Below is a small trained network, with its code and all its weights. Each question gives an input and a class and asks what happens when units are switched off, that is, made to give their printed mean instead of their output.

import numpy as np


def w(rows, s, z=0):
    codes = np.array(rows[::2]) - 128.0
    scale = np.full(codes.shape[1], s)
    scale[-1] = z or s
    return codes * scale


def f(y):
    return np.maximum(y, 0)


def log_softmax(a):
    a = a - a.max(-1, keepdims=True)
    return a - np.log(np.exp(a).sum(-1, keepdims=True))


def net(x, mask):
    res = np.array(x, float).reshape(1, 8) / 4 @ E
    y = f(res @ A[0][:, :-1].T + A[0][:, -1])
    res = res + np.where(mask, y, B[0][:, -1]) @ B[0][:, :-1]
    return log_softmax(res[-1] @ U[:, :-1].T + U[:, -1])


A, B = {}, {}
E = w([
[143,131,119,115,137,129,119,123,129,139],'x0',
[106,123,136,130,115,119,133,132,132,117],'x1',
[125,125,110,109,132,120,139,126,125,111],'x2',
[134,81,233,75,166,157,156,5,144,102],'x3',
[167,125,111,119,45,93,208,93,99,247],'x4',
[147,140,123,154,137,165,138,125,96,132],'x5',
[152,137,122,101,138,119,110,126,137,144],'x6',
[171,136,136,182,108,37,75,68,102,98],'x7',
],0.014)
A[0] = w([
[135,71,222,100,207,128,151,77,117,142,153],'neuron 1',
[103,137,134,165,160,72,148,120,40,149,126],'neuron 2',
[114,99,107,115,89,124,203,99,127,221,86],'neuron 3',
[189,66,203,106,127,125,168,26,115,96,126],'neuron 4',
[61,189,41,158,159,137,99,217,156,156,3],'neuron 5',
[195,137,119,184,140,87,100,121,171,160,121],'neuron 6',
[107,113,216,97,182,107,174,2,98,140,2],'neuron 7',
[120,108,78,115,109,125,194,209,128,171,23],'neuron 8',
[92,73,202,95,210,204,112,106,158,77,122],'neuron 9',
[111,181,102,164,192,131,51,145,148,32,73],'neuron 10',
[122,97,129,68,113,220,144,173,155,137,186],'neuron 11',
[137,201,142,150,150,180,69,96,123,185,130],'neuron 12',
[129,128,109,150,82,41,169,135,120,108,126],'neuron 13',
[107,151,126,128,136,126,105,209,117,146,60],'neuron 14',
[177,97,75,222,91,9,126,115,65,144,132],'neuron 15',
[166,175,164,131,80,134,192,67,131,78,60],'neuron 16',
[134,216,188,148,214,145,134,69,200,33,84],'neuron 17',
[97,102,100,157,205,125,45,132,117,99,208],'neuron 18',
[167,55,168,124,114,152,130,65,152,115,92],'neuron 19',
[97,138,90,155,144,97,111,248,109,150,191],'neuron 20',
[153,115,136,165,174,58,84,69,68,81,211],'neuron 21',
[98,92,125,74,137,202,195,221,159,198,171],'neuron 22',
[125,151,127,103,87,116,221,93,141,188,156],'neuron 23',
[179,112,112,179,167,110,81,158,181,62,209],'neuron 24',
[174,94,149,176,108,79,55,74,101,72,187],'neuron 25',
[132,193,86,168,30,30,111,165,92,169,128],'neuron 26',
[48,89,81,143,135,174,148,82,225,101,132],'neuron 27',
],0.0083,0.01)
B[0] = w([
[74,127,177,93,93,146,207,94,92,140,228],'neuron 1',
[126,131,124,123,149,109,154,125,115,148,164],'neuron 2',
[93,156,99,205,102,87,110,136,165,49,203],'neuron 3',
[80,159,72,148,97,71,148,121,132,68,237],'neuron 4',
[90,208,155,153,60,88,155,70,106,79,193],'neuron 5',
[127,121,161,110,140,136,148,95,150,118,176],'neuron 6',
[170,119,38,201,166,172,39,191,227,104,206],'neuron 7',
[161,65,100,108,147,189,119,144,142,198,172],'neuron 8',
[151,58,181,82,139,134,174,131,47,127,238],'neuron 9',
[179,146,41,211,167,143,1,158,242,148,220],'neuron 10',
[130,106,157,102,127,153,117,71,70,127,208],'neuron 11',
[94,118,114,111,137,80,121,122,136,165,154],'neuron 12',
[127,97,153,112,113,127,114,164,109,170,181],'neuron 13',
[78,168,145,148,82,96,129,94,145,88,160],'neuron 14',
[92,73,165,46,170,123,150,108,107,185,246],'neuron 15',
[134,125,110,116,128,171,107,124,171,165,157],'neuron 16',
[99,110,155,101,118,139,226,94,93,144,217],'neuron 17',
[101,178,165,121,96,95,190,41,94,111,236],'neuron 18',
[115,187,119,155,92,109,126,158,178,142,184],'neuron 19',
[146,133,63,189,189,122,97,147,192,105,242],'neuron 20',
[137,128,106,192,185,133,96,169,156,134,249],'neuron 21',
[104,213,38,174,96,61,92,110,177,72,232],'neuron 22',
[152,143,127,167,170,128,60,132,155,100,214],'neuron 23',
[80,214,144,119,100,85,180,116,123,89,235],'neuron 24',
[190,137,103,156,116,133,75,161,192,101,245],'neuron 25',
[163,101,194,83,154,176,127,155,81,218,250],'neuron 26',
[116,125,148,103,169,155,129,149,90,177,174],'neuron 27',
],0.0082,0.015)
U = w([
[72,149,134,176,123,108,147,80,179,90,132],'0',
[136,95,94,201,222,149,78,208,240,140,253],'1',
[102,28,234,2,194,157,185,109,44,201,81],'2',
],0.0098,0.00069)

Each question gives the input, the list of numbers given to net, and the class t.
The units are the neurons (one row each of A and B). Each row of codes is followed by its name. A weight is (code - 128) times the scale printed after its matrix; where a second scale follows, it is the last column's (A, B and U).
mask holds one flag per neuron, in row order. A switched-off neuron (its flag False) gives its mean, the last column of its row in B, instead of its output. The means were averaged over made-up inputs and are rounded, as every weight is.
A unit's drop is (log p(t) with every unit on - log p(t) with that unit switched off) / (log p(t) with every unit on - log p(t) with every unit switched off).
The circuit of an input: a set's keep is (log p(t) with only the set's units on - log p(t) with every unit switched off) / (log p(t) with every unit on - log p(t) with every unit switched off). Starting from the 12 units with the biggest drops (on a tie, the unit counted first), units are removed one at a time, each time the one whose removal leaves the highest keep (on an exact tie, the one counted first), for as long as the keep stays at least 0.8.
circuit, biggest first: the units of the circuit, biggest drop first
unit that matters most: the unit with the biggest drop
k most important neurons: the k neurons with the biggest drops, biggest first
drop when u is switched off: that unit's drop, to one decimal
input [8,6,1,-1,-6,8,8,-2], class 0: unit that matters most -> neuron 18
input [-7,-2,-4,0,-8,-3,-3,0], class 0: 3 most important neurons -> (neuron 18; neuron 24; neuron 17)
input [-7,-8,-7,0,-8,-4,7,-5], class 0: 2 most important neurons -> (neuron 10; neuron 26)
input [0,2,-4,8,6,2,5,-5], class 0: 3 most important neurons -> (neuron 1; neuron 4; neuron 10)
input [5,-2,6,8,1,-4,-1,-8], class 0: 4 most important neurons -> (neuron 22; neuron 7; neuron 4; neuron 26)
input [8,-8,8,8,-1,5,0,-2], class 2: 2 most important neurons -> (neuron 9; neuron 1)
input [1,0,-7,4,1,6,-1,8], class 1: 2 most important neurons -> (neuron 7; neuron 21)
input [4,3,-6,0,-5,-6,-7,-5], class 0: 3 most important neurons -> (neuron 26; neuron 22; neuron 15)
input [-7,-3,8,4,1,-8,4,8], class 1: 3 most important neurons -> (neuron 7; neuron 21; neuron 25)
input [-4,-8,-6,4,-4,3,3,1], class 0: 2 most important neurons -> (neuron 26; neuron 15)
input [-5,-4,0,2,6,-2,-6,1], class 1: 2 most important neurons -> (neuron 18; neuron 24)
input [0,-7,-1,-8,0,-6,5,0], class 0: 3 most important neurons -> (neuron 5; neuron 7; neuron 21)
input [-1,-1,2,-5,-7,-5,-3,-3], class 0: 2 most important neurons -> (neuron 5; neuron 18)
input [1,1,-7,6,3,-7,-1,8], class 1: circuit, biggest first -> (neuron 7)
input [7,4,-6,1,-5,-5,2,2], class 0: 3 most important neurons -> (neuron 18; neuron 7; neuron 24)
input [-1,-1,6,-5,6,8,3,2], class 2: 2 most important neurons -> (neuron 15; neuron 26)
input [0,0,-6,7,5,-2,1,5], class 1: drop when neuron 7 is switched off -> 0.9
input [4,7,3,5,-1,5,-3,-7], class 2: drop when neuron 9 is switched off -> 0.4
input [3,1,1,7,0,-4,1,-7], class 2: drop when neuron 27 is switched off -> 0.5
input [8,-7,-1,-2,5,8,-1,7], class 2: circuit, biggest first -> (neuron 15)
input [-8,2,1,3,4,-4,-6,3], class 1: drop when neuron 18 is switched off -> 0.2
